What each symbol does to the states:
γ: rep->big, kif->mov, zes->kif, fis->pap, zar->vof, kez->foz, vik->baf, zok->rad, zul->gib, miv->tir, lim->kog, kig->bap, lam->nol, rad->fab, tir->guz, big->poz, lis->kiz, bap->bom, vib->lis, vup->duf, ris->pum, baz->zes, kiz->mun, pev->kez, lub->gop, dav->fis, gud->fot, tet->kes, fab->pob, pum->zul, nol->leg, fod->feb, dum->sus, vof->vik, pof->nis, duf->lub, feb->sur, gib->lim, leg->dus, bom->vef, zed->mes, mis->miv, fot->tet, mes->lam, kes->vip, vef->fem, vip->bul, guz->res, viz->zar, mef->kig, baf->vup, mun->pev, nuv->rep, kog->baz, nis->zed, sur->vib, mov->mis, pob->dum, gop->nuv, pap->ris, lon->dav, poz->pof, res->viz, fem->lon, bul->zok, sus->mef, foz->tul, tul->gud, dus->fod
ξ: rep->lub, kif->kog, zes->lim, fis->fem, zar->guz, kez->kiz, vik->viz, zok->kes, zul->pap, miv->kif, lim->pum, kig->dum, lam->nis, rad->vip, tir->mov, big->gop, lis->feb, bap->sus, vib->fod, vup->vof, ris->dav, baz->gib, kiz->sur, pev->lis, lub->baf, dav->vef, gud->kez, tet->tul, fab->bul, pum->fis, nol->zed, fod->nol, dum->rad, vof->res, pof->rep, duf->vik, feb->leg, gib->ris, leg->mes, bom->mef, zed->poz, mis->zes, fot->foz, mes->pof, kes->gud, vef->kig, vip->fot, guz->mis, viz->tir, mef->pob, baf->zar, mun->vib, nuv->duf, kog->zul, nis->big, sur->dus, mov->baz, pob->zok, gop->vup, pap->lon, lon->bom, poz->nuv, res->miv, fem->bap, bul->tet, sus->fab, foz->mun, tul->pev, dus->lam
β: rep->kig, kif->pev, zes->mun, fis->nol, zar->vip, kez->mis, vik->zok, zok->baf, zul->feb, miv->tul, lim->vib, kig->big, lam->fis, rad->vup, tir->gud, big->bap, lis->baz, bap->poz, vib->kog, vup->fab, ris->dus, baz->kiz, kiz->zes, pev->mov, lub->dum, dav->lam, gud->guz, tet->viz, fab->duf, pum->fod, nol->pap, fod->zul, dum->gop, vof->bul, pof->vef, duf->pob, feb->gib, gib->sur, leg->ris, bom->pof, zed->lon, mis->foz, fot->res, mes->dav, kes->zar, vef->nis, vip->vof, guz->fot, viz->kes, mef->rep, baf->rad, mun->kif, nuv->mef, kog->lis, nis->fem, sur->lim, mov->kez, pob->lub, gop->sus, pap->leg, lon->mes, poz->bom, res->tet, fem->zed, bul->vik, sus->nuv, foz->miv, tul->tir, dus->pum
λ: rep->gop, kif->baz, zes->kog, fis->lon, zar->res, kez->mun, vik->zar, zok->vip, zul->ris, miv->mov, lim->zul, kig->sus, lam->zed, rad->bul, tir->mis, big->nuv, lis->sur, bap->mef, vib->feb, vup->vik, ris->fis, baz->lim, kiz->vib, pev->kiz, lub->vup, dav->fem, gud->foz, tet->gud, fab->zok, pum->pap, nol->mes, fod->leg, dum->fab, vof->viz, pof->big, duf->baf, feb->dus, gib->pum, leg->lam, bom->kig, zed->pof, mis->kif, fot->tul, mes->nis, kes->fot, vef->bap, vip->tet, guz->miv, viz->guz, mef->dum, baf->vof, mun->lis, nuv->lub, kog->gib, nis->poz, sur->fod, mov->zes, pob->rad, gop->duf, pap->dav, lon->vef, poz->rep, res->tir, fem->bom, bul->kes, sus->pob, foz->pev, tul->kez, dus->nol
η: rep->vef, kif->tul, zes->foz, fis->fod, zar->rad, kez->guz, vik->pob, zok->lub, zul->lis, miv->tet, lim->mun, kig->nis, lam->pum, rad->gop, tir->kes, big->fem, lis->mov, bap->zed, vib->kif, vup->sus, ris->sur, baz->kez, kiz->mis, pev->tir, lub->kig, dav->dus, gud->zar, tet->vik, fab->nuv, pum->vib, nol->zul, fod->kog, dum->big, vof->fab, pof->dav, duf->mef, feb->baz, gib->kiz, leg->gib, bom->mes, zed->pap, mis->fot, fot->vof, mes->ris, kes->baf, vef->lam, vip->vup, guz->vip, viz->zok, mef->pof, baf->dum, mun->miv, nuv->bom, kog->pev, nis->fis, sur->zes, mov->gud, pob->rep, gop->bap, pap->feb, lon->leg, poz->lon, res->bul, fem->nol, bul->duf, sus->poz, foz->res, tul->viz, dus->lim
ρ: rep->mef, kif->mun, zes->kiz, fis->lam, zar->kes, kez->mov, vik->bul, zok->vik, zul->fod, miv->foz, lim->sur, kig->rep, lam->dav, rad->baf, tir->tul, big->kig, lis->kog, bap->big, vib->lim, vup->rad, ris->leg, baz->lis, kiz->baz, pev->kif, lub->pob, dav->mes, gud->tir, tet->res, fab->vup, pum->dus, nol->fis, fod->pum, dum->lub, vof->vip, pof->bom, duf->fab, feb->zul, gib->feb, leg->pap, bom->poz, zed->fem, mis->kez, fot->guz, mes->lon, kes->viz, vef->pof, vip->zar, guz->gud, viz->tet, mef->nuv, baf->zok, mun->zes, nuv->sus, kog->vib, nis->vef, sur->gib, mov->pev, pob->duf, gop->dum, pap->nol, lon->zed, poz->bap, res->fot, fem->nis, bul->vof, sus->gop, foz->mis, tul->miv, dus->ris

In the rows, 47 means zero.

The rows follow the links: the fewer symbols apart two states are, the more alike their rows tend to be.

Each row is also shifted at random along 5 hidden directions that mean nothing.

Some states, each with a row of numbers:
pob
[67,45,52,53,46,53,44,47,42,38,44,41,44,36,37,61,46,39,48,37,50,47,54,35,54,47,44,49,47,48,51,39,45,46,38,45,54,53,56,51,44,55,57,53,51,45,35,59,41,48,38,40]
vip
[29,49,37,58,44,50,35,41,37,41,53,54,36,38,35,47,47,38,48,41,50,39,48,50,37,50,48,44,45,66,53,53,53,46,54,44,41,54,49,50,47,45,44,55,42,58,49,47,45,54,33,56]
lub
[72,45,54,57,47,52,45,47,46,44,48,44,49,43,43,52,41,41,48,37,45,46,59,38,50,46,47,48,57,41,49,38,49,53,45,44,44,52,54,45,49,45,56,54,54,43,42,54,44,45,44,46]
rad
[32,47,48,61,49,53,41,44,39,43,55,56,44,45,33,53,33,50,62,43,47,47,54,43,56,43,49,58,58,45,49,47,41,48,48,47,52,57,55,45,45,57,62,47,47,68,49,67,51,51,37,42]
gop
[50,46,45,58,50,50,47,48,41,48,49,48,47,40,39,49,39,39,46,39,45,46,55,42,45,49,51,54,62,40,48,37,50,54,47,49,38,53,53,41,58,39,51,44,57,36,48,51,46,44,48,50]
fot
[28,41,50,23,45,43,44,49,45,40,45,52,50,55,52,48,49,48,58,45,47,56,29,41,63,51,40,43,38,38,54,45,35,44,50,50,50,39,43,58,36,56,48,48,44,41,45,50,48,40,51,39]
duf
[64,48,34,47,46,53,39,47,43,46,41,48,38,40,47,38,49,38,41,39,50,50,46,50,39,54,35,45,33,57,57,49,56,53,43,40,45,46,57,55,47,35,42,52,48,41,48,34,40,43,49,54]
tet
[46,48,41,45,44,48,37,41,43,38,49,58,39,40,37,51,48,43,48,40,55,39,42,47,44,52,46,41,37,67,56,54,46,41,49,46,49,51,46,53,40,53,46,51,40,60,46,53,45,49,37,51]
lam
[58,44,46,42,46,45,55,53,51,58,41,36,53,47,57,43,48,51,46,52,41,57,46,53,49,45,39,50,47,29,43,38,46,50,38,47,52,41,49,44,49,42,44,38,53,29,48,40,51,41,61,38]
foz
[42,43,55,44,44,49,48,42,50,41,45,44,51,43,43,63,52,46,53,47,52,45,41,38,52,47,50,38,41,54,53,41,51,40,42,41,54,50,47,53,42,55,52,51,46,45,38,55,37,43,41,41]
kiz
[36,47,66,55,48,48,51,41,53,46,55,45,53,56,45,58,45,58,56,56,46,42,52,42,57,38,61,48,60,43,39,49,42,39,52,45,52,52,40,41,45,60,56,49,43,66,47,64,51,51,39,41]
sus
[33,45,50,33,49,45,47,59,44,41,44,50,49,63,58,33,44,42,49,39,41,56,44,41,60,43,35,51,40,29,44,47,34,56,51,56,47,38,45,55,44,49,54,54,50,46,46,42,43,49,51,47]
vof
[40,51,48,59,46,50,38,44,48,47,63,58,45,62,51,29,36,48,52,40,40,39,57,53,41,44,50,40,57,49,45,61,49,57,67,43,34,49,45,45,48,42,52,68,46,73,61,47,53,52,40,61]
fis
[67,49,46,58,49,48,53,49,52,56,46,44,49,43,47,46,44,51,38,51,48,42,58,55,37,43,48,48,49,50,43,48,55,49,41,45,50,51,49,40,52,38,48,44,52,49,49,45,45,47,50,50]
zul
[54,46,61,33,48,41,56,52,56,45,44,45,57,56,54,53,50,56,45,52,47,47,43,41,61,41,49,46,45,38,41,46,33,41,44,53,56,42,37,45,40,59,52,43,45,51,42,54,48,48,50,38]
nuv
[63,50,46,55,54,49,45,51,45,49,51,54,45,52,45,37,36,43,40,40,44,43,57,46,44,49,51,54,59,44,44,48,48,57,53,51,37,50,49,42,57,37,50,50,54,48,54,45,48,44,50,59]
nol
[47,44,40,44,46,45,53,50,46,52,34,37,48,34,48,52,56,43,40,53,49,52,45,50,40,48,41,47,36,46,47,38,54,46,32,47,53,46,49,48,50,41,40,35,51,26,40,37,40,45,54,42]
kes
[21,38,51,44,40,44,46,48,46,50,59,53,56,52,49,45,36,51,69,43,34,54,41,50,56,44,43,39,65,23,48,38,38,50,57,50,41,44,44,42,40,54,54,54,51,45,54,59,60,45,49,35]
kif
[46,46,49,35,46,48,48,43,54,51,43,43,51,57,58,44,52,54,52,56,48,56,34,49,53,49,45,43,41,43,50,50,49,44,47,39,49,40,46,52,42,47,41,45,44,41,50,41,49,36,56,42]
fem
[53,51,49,43,48,48,52,52,45,49,41,33,44,50,56,43,54,46,42,51,42,58,47,43,53,45,42,55,45,36,39,46,42,48,42,50,49,40,49,48,48,50,44,43,46,36,42,39,50,51,50,43]
ris
[55,52,43,53,52,43,51,50,52,51,45,51,47,52,51,36,49,45,28,51,51,35,55,56,31,44,51,46,38,64,43,57,58,52,50,48,42,48,42,43,56,31,41,49,47,54,54,32,37,48,50,66]
lim
[39,43,46,37,41,39,54,50,56,58,49,44,57,51,60,41,49,54,49,53,40,49,40,59,43,45,44,35,49,36,43,44,45,47,50,49,43,39,38,42,45,42,38,45,48,37,53,39,55,44,58,42]
baz
[60,47,56,57,47,49,51,36,54,53,51,37,52,43,45,58,51,52,47,56,45,45,49,43,44,49,65,44,67,45,43,40,56,42,50,39,39,51,43,35,54,45,40,43,48,37,47,50,53,41,49,45]
mef
[29,52,23,41,53,44,39,54,34,43,40,59,32,43,43,30,48,34,33,40,54,46,42,54,36,54,37,55,24,66,52,61,50,53,47,56,44,45,51,56,53,35,38,42,43,48,51,28,38,50,47,65]

From each start, follow one symbol. Which state do you reach?
Answer with the state's name.
[43,53,54,54,50,49,46,39,52,45,51,50,44,56,46,47,48,55,46,56,52,37,50,49,44,43,57,47,45,65,45,63,52,41,53,40,49,52,43,47,46,50,49,52,39,75,51,49,45,50,39,55]
ξ
lim
[57,46,47,34,43,40,51,50,57,50,43,44,51,50,58,44,55,53,40,52,46,46,40,54,45,47,43,36,38,47,45,50,44,42,46,47,49,39,40,47,41,48,37,47,42,43,46,38,50,47,53,45]
η
zes
[34,42,53,42,43,46,48,45,54,49,51,50,58,59,55,44,44,53,59,49,45,47,42,52,49,42,44,35,45,40,50,46,50,47,52,41,48,44,43,51,40,47,53,56,49,51,52,50,44,42,51,44]
ξ
zes
[58,45,47,52,46,54,44,45,41,44,46,44,47,37,38,57,42,45,57,41,46,52,49,40,54,49,44,51,54,40,52,36,46,47,40,44,51,52,57,48,45,51,55,44,53,40,42,59,50,43,45,37]
β
duf
[51,47,51,55,48,55,43,45,41,41,50,49,45,43,37,56,38,48,59,41,48,50,53,39,57,46,45,54,55,43,50,43,42,46,44,45,56,54,56,48,43,58,62,49,49,57,43,64,49,48,39,38]
η
sus
[68,51,48,53,49,57,40,41,45,45,51,47,42,50,44,44,42,47,51,43,46,51,51,41,51,52,50,51,57,45,51,48,49,50,51,38,42,49,55,48,48,46,50,51,48,49,49,50,52,42,45,49]
ρ
zok
[30,43,48,35,41,44,40,50,49,42,53,56,49,59,54,37,42,50,59,40,42,47,39,50,54,46,38,37,42,41,50,52,36,49,57,50,47,40,42,54,34,56,51,61,43,61,51,50,51,49,45,43]
ξ
tir
[18,47,43,46,48,52,41,44,35,41,47,49,40,48,41,46,45,44,60,45,46,57,41,41,56,49,43,56,46,42,51,48,42,48,49,47,49,47,53,54,44,54,51,47,44,49,47,53,49,49,42,43]
β
baf
[54,47,48,36,45,53,42,44,41,38,41,35,40,46,49,50,57,41,53,42,46,61,38,31,59,54,44,48,45,39,51,42,44,46,46,41,46,42,53,57,44,54,43,50,45,29,37,44,48,43,45,40]
ξ
viz
[39,44,57,37,49,40,57,52,51,48,44,45,57,50,51,56,48,53,49,54,46,49,42,43,58,42,51,51,52,33,40,41,36,41,44,54,54,44,39,41,46,56,50,36,48,40,43,54,49,46,53,37]
ρ
pum
[53,48,46,51,45,50,44,39,53,50,48,52,49,49,46,47,46,53,48,52,53,41,46,55,39,48,49,38,42,62,53,53,57,45,49,36,49,51,47,48,45,43,47,50,45,59,53,46,43,40,46,52]
ρ
pev
[37,48,48,51,46,51,40,44,43,44,53,49,41,55,49,40,44,44,54,42,43,50,48,44,50,48,47,47,53,46,48,52,46,51,57,44,40,46,48,50,46,49,49,59,45,55,51,48,50,50,42,51]
ξ
tet
[37,45,49,50,45,49,46,41,51,48,50,51,53,46,43,55,45,52,56,51,51,44,45,50,45,45,49,41,45,51,52,45,53,43,45,40,51,50,46,49,43,48,51,48,46,54,49,54,44,44,45,43]
η
guz
[43,39,48,40,45,47,47,43,46,48,53,52,55,43,42,56,40,49,62,44,42,54,36,42,56,53,51,44,65,30,54,33,42,45,51,47,40,46,46,42,47,50,46,39,53,30,49,58,58,36,55,36]
λ
tir
[55,47,58,50,49,40,54,50,61,53,58,57,59,64,54,41,36,62,46,52,43,36,55,56,48,37,54,43,58,40,38,54,40,48,58,52,47,47,36,35,46,49,54,49,47,71,59,55,54,49,50,50]
λ
dus
[58,49,51,68,49,47,52,46,48,48,46,46,48,32,34,62,46,45,36,50,55,31,63,48,35,42,57,50,49,65,41,46,56,43,38,47,52,59,47,38,55,44,52,43,48,56,43,54,38,53,38,52]
η
feb
[60,46,53,65,50,52,45,48,45,46,55,51,49,45,38,49,36,42,46,39,44,40,63,42,46,43,53,51,64,42,46,41,49,55,49,48,41,57,51,40,54,43,58,54,56,52,49,57,44,47,41,52]
β
gop
